Here is a tiny trained network, its code and every weight. The questions are about switching its units off for an input and a target symbol, where a switched-off unit gives its printed mean instead of its output.

import numpy as np


def w(rows, s, z=0):
    codes = np.array(rows[::2]) - 128.0
    scale = np.full(codes.shape[1], s)
    scale[-1] = z or s
    return codes * scale


def norm(h):
    return h / np.sqrt((h * h).mean(-1, keepdims=True) + 1e-5)


def f(y):
    return y / 2 * (1 + np.tanh(0.7978845608 * (y + 0.044715 * y**3)))


def softmax(a):
    e = np.exp(a - a.max(-1, keepdims=True))
    return e / e.sum(-1, keepdims=True)


def log_softmax(a):
    a = a - a.max(-1, keepdims=True)
    return a - np.log(np.exp(a).sum(-1, keepdims=True))


def net(x, mask):
    ids = ['ΔΞγεζηθπστ'.index(c) for c in x.split()]
    T = len(ids)
    res = E[ids] + P[:T]
    u = 0
    for l in range(3):
        q, k, v = (norm(res) @ M[l].T for M in (Q, K, V))
        z = softmax(np.where(np.tri(T) > 0, q @ k.T / 3**0.5, -1e9)) @ v
        res = res + np.where(mask[u], z, O[l][:, -1]) @ O[l][:, :-1]
        u += 1
        y = f(norm(res) @ A[l][:, :-1].T + A[l][:, -1])
        res = res + np.where(mask[u : u + 12], y, B[l][:, -1]) @ B[l][:, :-1]
        u += 12
    return log_softmax(norm(res)[-1] @ U[:, :-1].T + U[:, -1])


Q, K, V, O, A, B = {}, {}, {}, {}, {}, {}
E = w([
[115,102,236,140,127,140],'Δ',
[102,123,230,152,142,133],'Ξ',
[105,151,98,118,186,234],'γ',
[80,2,185,149,123,148],'ε',
[55,158,139,184,182,117],'ζ',
[163,232,186,92,158,118],'η',
[48,170,203,201,35,95],'θ',
[151,189,161,62,166,109],'π',
[147,118,120,125,105,13],'σ',
[162,44,15,28,157,133],'τ',
],0.018)
P = w([
[253,100,112,198,159,135],'0',
[214,117,115,175,149,138],'1',
[182,126,119,167,148,134],'2',
[164,128,133,150,148,134],'3',
[145,132,142,143,150,132],'4',
[129,138,149,135,152,128],'5',
[111,137,153,122,146,128],'6',
[104,141,156,114,146,129],'7',
[98,147,162,101,145,133],'8',
],0.016)
Q[0] = w([
[151,136,32,86,136,187],'L0H1',
[83,132,203,80,165,212],'L0H1',
[119,100,188,115,248,145],'L0H1',
],0.012)
K[0] = w([
[173,138,166,144,165,201],'L0H1',
[1,85,161,51,147,129],'L0H1',
[78,200,125,47,138,116],'L0H1',
],0.0098)
V[0] = w([
[172,199,23,193,39,45],'L0H1',
[254,113,141,31,128,61],'L0H1',
[49,35,62,202,65,85],'L0H1',
],0.0052)
O[0] = w([
[8,172,153,161,133,122,5],'L0H1',
[124,88,89,221,92,99,144],'L0H1',
[115,95,254,116,207,174,16],'L0H1',
],0.0085,0.0034)
A[0] = w([
[151,143,127,84,99,67,202],'L0N1',
[117,175,141,196,22,117,143],'L0N2',
[182,158,100,136,111,129,95],'L0N3',
[129,211,136,147,117,135,2],'L0N4',
[109,156,179,117,56,116,166],'L0N5',
[94,134,177,139,140,184,187],'L0N6',
[42,170,94,124,102,69,115],'L0N7',
[187,102,174,93,95,120,27],'L0N8',
[20,100,202,176,84,154,115],'L0N9',
[1,92,135,169,95,151,175],'L0N10',
[68,172,144,127,64,133,51],'L0N11',
[48,95,68,133,148,143,96],'L0N12',
],0.012,0.0061)
B[0] = w([
[211,145,176,177,65,80,212],'L0N1',
[185,90,165,159,184,146,222],'L0N2',
[90,140,157,163,133,165,174],'L0N3',
[127,150,228,150,217,212,125],'L0N4',
[175,182,161,190,114,137,201],'L0N5',
[38,68,117,160,188,131,241],'L0N6',
[194,95,153,162,35,123,166],'L0N7',
[117,82,103,202,111,134,166],'L0N8',
[202,255,164,214,227,95,254],'L0N9',
[238,201,252,233,136,101,203],'L0N10',
[206,145,229,81,37,85,132],'L0N11',
[252,97,159,38,125,170,125],'L0N12',
],0.0091,0.0052)
Q[1] = w([
[217,186,145,105,93,117],'L1H1',
[167,124,111,254,169,199],'L1H1',
[32,104,137,81,40,27],'L1H1',
],0.0095)
K[1] = w([
[142,157,100,115,63,101],'L1H1',
[98,196,145,105,94,113],'L1H1',
[113,102,144,246,145,211],'L1H1',
],0.013)
V[1] = w([
[47,7,132,103,189,118],'L1H1',
[254,174,118,45,31,139],'L1H1',
[68,163,44,157,250,156],'L1H1',
],0.0061)
O[1] = w([
[110,200,117,76,118,138,2],'L1H1',
[208,130,1,150,95,158,210],'L1H1',
[59,135,135,116,106,94,122],'L1H1',
],0.011,0.0037)
A[1] = w([
[82,33,118,64,134,127,197],'L1N1',
[86,144,55,70,162,232,166],'L1N2',
[174,190,176,124,127,251,93],'L1N3',
[85,86,180,115,175,206,201],'L1N4',
[174,63,151,158,139,65,178],'L1N5',
[124,191,72,137,140,198,150],'L1N6',
[190,160,93,177,134,107,78],'L1N7',
[123,127,170,157,59,21,182],'L1N8',
[142,131,38,126,131,150,115],'L1N9',
[87,172,143,181,93,247,182],'L1N10',
[118,94,128,81,100,89,37],'L1N11',
[89,213,116,109,28,110,1],'L1N12',
],0.013,0.006)
B[1] = w([
[215,174,223,53,113,210,156],'L1N1',
[140,48,108,128,225,44,185],'L1N2',
[67,166,154,162,199,82,164],'L1N3',
[30,164,96,110,160,220,187],'L1N4',
[61,186,90,90,94,141,248],'L1N5',
[113,79,137,158,132,63,164],'L1N6',
[58,146,143,115,141,174,203],'L1N7',
[61,67,85,131,108,77,189],'L1N8',
[130,43,41,165,143,162,169],'L1N9',
[157,50,140,152,195,45,168],'L1N10',
[243,135,136,107,152,38,120],'L1N11',
[253,88,33,198,95,192,123],'L1N12',
],0.011,0.012)
Q[2] = w([
[142,118,153,112,160,71],'L2H1',
[169,105,95,24,81,102],'L2H1',
[113,134,114,8,119,89],'L2H1',
],0.014)
K[2] = w([
[108,54,197,114,89,143],'L2H1',
[71,8,141,222,147,198],'L2H1',
[43,114,138,182,185,194],'L2H1',
],0.011)
V[2] = w([
[195,141,104,43,114,115],'L2H1',
[111,246,146,135,212,77],'L2H1',
[119,140,103,93,209,209],'L2H1',
],0.011)
O[2] = w([
[122,241,59,86,121,163,2],'L2H1',
[82,115,11,195,112,171,142],'L2H1',
[126,75,56,72,198,84,130],'L2H1',
],0.012,0.0069)
A[2] = w([
[185,135,136,97,239,90,150],'L2N1',
[155,105,134,179,171,206,122],'L2N2',
[61,135,99,78,80,195,42],'L2N3',
[94,118,159,93,93,55,127],'L2N4',
[78,160,94,130,47,63,160],'L2N5',
[87,98,171,40,127,189,2],'L2N6',
[114,145,123,156,81,52,133],'L2N7',
[141,141,98,167,131,34,169],'L2N8',
[134,99,198,188,69,141,182],'L2N9',
[122,137,93,136,169,165,73],'L2N10',
[121,91,8,19,137,184,211],'L2N11',
[110,158,82,194,115,145,159],'L2N12',
],0.014,0.0053)
B[2] = w([
[104,167,52,76,89,95,226],'L2N1',
[159,155,70,90,83,135,207],'L2N2',
[157,78,189,101,45,122,149],'L2N3',
[55,155,128,128,122,56,147],'L2N4',
[87,124,155,189,30,146,173],'L2N5',
[139,145,229,44,91,215,157],'L2N6',
[73,173,155,162,127,161,177],'L2N7',
[87,146,141,102,117,155,214],'L2N8',
[178,148,138,122,143,81,255],'L2N9',
[77,160,91,130,81,169,141],'L2N10',
[252,112,103,124,139,88,225],'L2N11',
[147,113,117,101,97,164,203],'L2N12',
],0.016,0.0084)
U = w([
[146,75,200,109,83,18,133],'Δ',
[38,100,196,97,159,156,150],'Ξ',
[92,27,127,196,131,55,137],'γ',
[108,234,95,80,111,69,159],'ε',
[71,130,101,198,161,202,87],'ζ',
[154,103,186,63,85,172,255],'η',
[182,148,199,201,199,130,116],'θ',
[131,151,19,171,23,184,48],'π',
[20,102,130,149,34,13,12],'σ',
[253,173,95,107,68,90,93],'τ',
],0.013,0.0039)

Each question gives the input, a string of symbols that net reads in full, and the target symbol t.
The units are the heads (3 rows each of Q, K, V and O) and the neurons (one row each of A and B). Each row of codes is followed by its name. A weight is (code - 128) times the scale printed after its matrix; where a second scale follows, it is the last column's (O, A, B and U).
mask holds one flag per unit, layer by layer, with each layer's heads first. A switched-off unit (its flag False) gives its mean, the last column of its rows in O or B, instead of its output. The means were averaged over made-up inputs and are rounded, as every weight is.
A unit's drop is (log p(t) with every unit on - log p(t) with that unit switched off) / (log p(t) with every unit on - log p(t) with every unit switched off).
The circuit of an input: a set's keep is (log p(t) with only the set's units on - log p(t) with every unit switched off) / (log p(t) with every unit on - log p(t) with every unit switched off). Starting from the 12 units with the biggest drops (on a tie, the unit counted first), units are removed one at a time, each time the one whose removal leaves the highest keep (on an exact tie, the one counted first), for as long as the keep stays at least 0.8.
units of the circuit, in order: the units of the circuit, biggest drop first
top k neurons: the k neurons with the biggest drops, biggest first
k most important neurons of layer l: the k neurons of layer l with the biggest drops, biggest first
input Δ ε σ Ξ, target θ: units of the circuit, in order	[L0H1, L0N9]
input γ σ γ γ τ ε θ Δ Δ, target ζ: top 4 neurons	[L1N9, L0N9, L0N6, L0N11]
input σ τ ε γ θ σ η τ τ, target τ: units of the circuit, in order	[L2N11]
input ε γ θ ε σ ε ζ θ ε, target ζ: units of the circuit, in order	[L1N4, L2H1]
input γ η Δ σ π Δ, target θ: top 4 neurons	[L0N3, L2N1, L1N9, L1N4]
input τ Δ ε, target ε: units of the circuit, in order	[L2H1, L0N9, L2N1]
input ε σ Δ η, target θ: top 3 neurons	[L1N4, L0N3, L0N4]
input ε π Δ Ξ π γ Ξ, target τ: top 2 neurons	[L0N6, L2N9]
input σ θ Δ Δ Δ Δ σ π ε, target θ: 2 most important neurons of layer 0	[L0N10, L0N9]
input π γ τ Δ ε γ Δ, target η: units of the circuit, in order	[L0H1, L1N2]
input ε ε γ γ Ξ, target σ: top 3 neurons	[L1N8, L0N8, L0N2]
input η Ξ π Δ σ η Δ σ η, target θ: top 3 neurons	[L0N4, L1N3, L2N1]
input ε γ τ η σ Δ ε Δ ζ, target Ξ: 2 most important neurons of layer 0	[L0N6, L0N9]
input Δ Δ θ Ξ τ θ Δ η, target ζ: 2 most important neurons of layer 1	[L1N9, L1N3]
input γ σ η ζ, target θ: 2 most important neurons of layer 0	[L0N10, L0N3]
input γ τ Δ γ ζ ζ Ξ η, target π: units of the circuit, in order	[L2H1]
input ε γ Δ Δ, target σ: top 2 neurons	[L0N8, L1N8]
input Δ γ π σ π τ η Ξ ε, target π: top 3 neurons	[L0N1, L0N6, L1N9]
input Δ η Δ ε γ γ Ξ, target σ: 2 most important neurons of layer 1	[L1N8, L1N7]
input γ Ξ ε Δ, target η: top 2 neurons	[L0N9, L0N10]
input Ξ Δ π Δ, target τ: top neuron	[L0N2]
input τ σ σ, target σ: 3 most important neurons of layer 1	[L1N8, L1N5, L1N1]
input τ ε σ Δ Δ σ Ξ Ξ, target θ: 2 most important neurons of layer 0	[L0N7, L0N9]
input η Δ π Δ θ Δ Ξ θ ε, target ζ: 2 most important neurons of layer 0	[L0N9, L0N10]
input σ Δ σ θ ε τ ε π Δ, target τ: 2 most important neurons of layer 1	[L1N9, L1N4]
input γ γ π γ Δ ζ Δ, target Ξ: 2 most important neurons of layer 0	[L0N10, L0N2]
input Ξ γ τ ζ, target ε: top neuron	[L2N1]
input γ τ Ξ Ξ τ γ ε, target ε: top 2 neurons	[L0N9, L0N10]
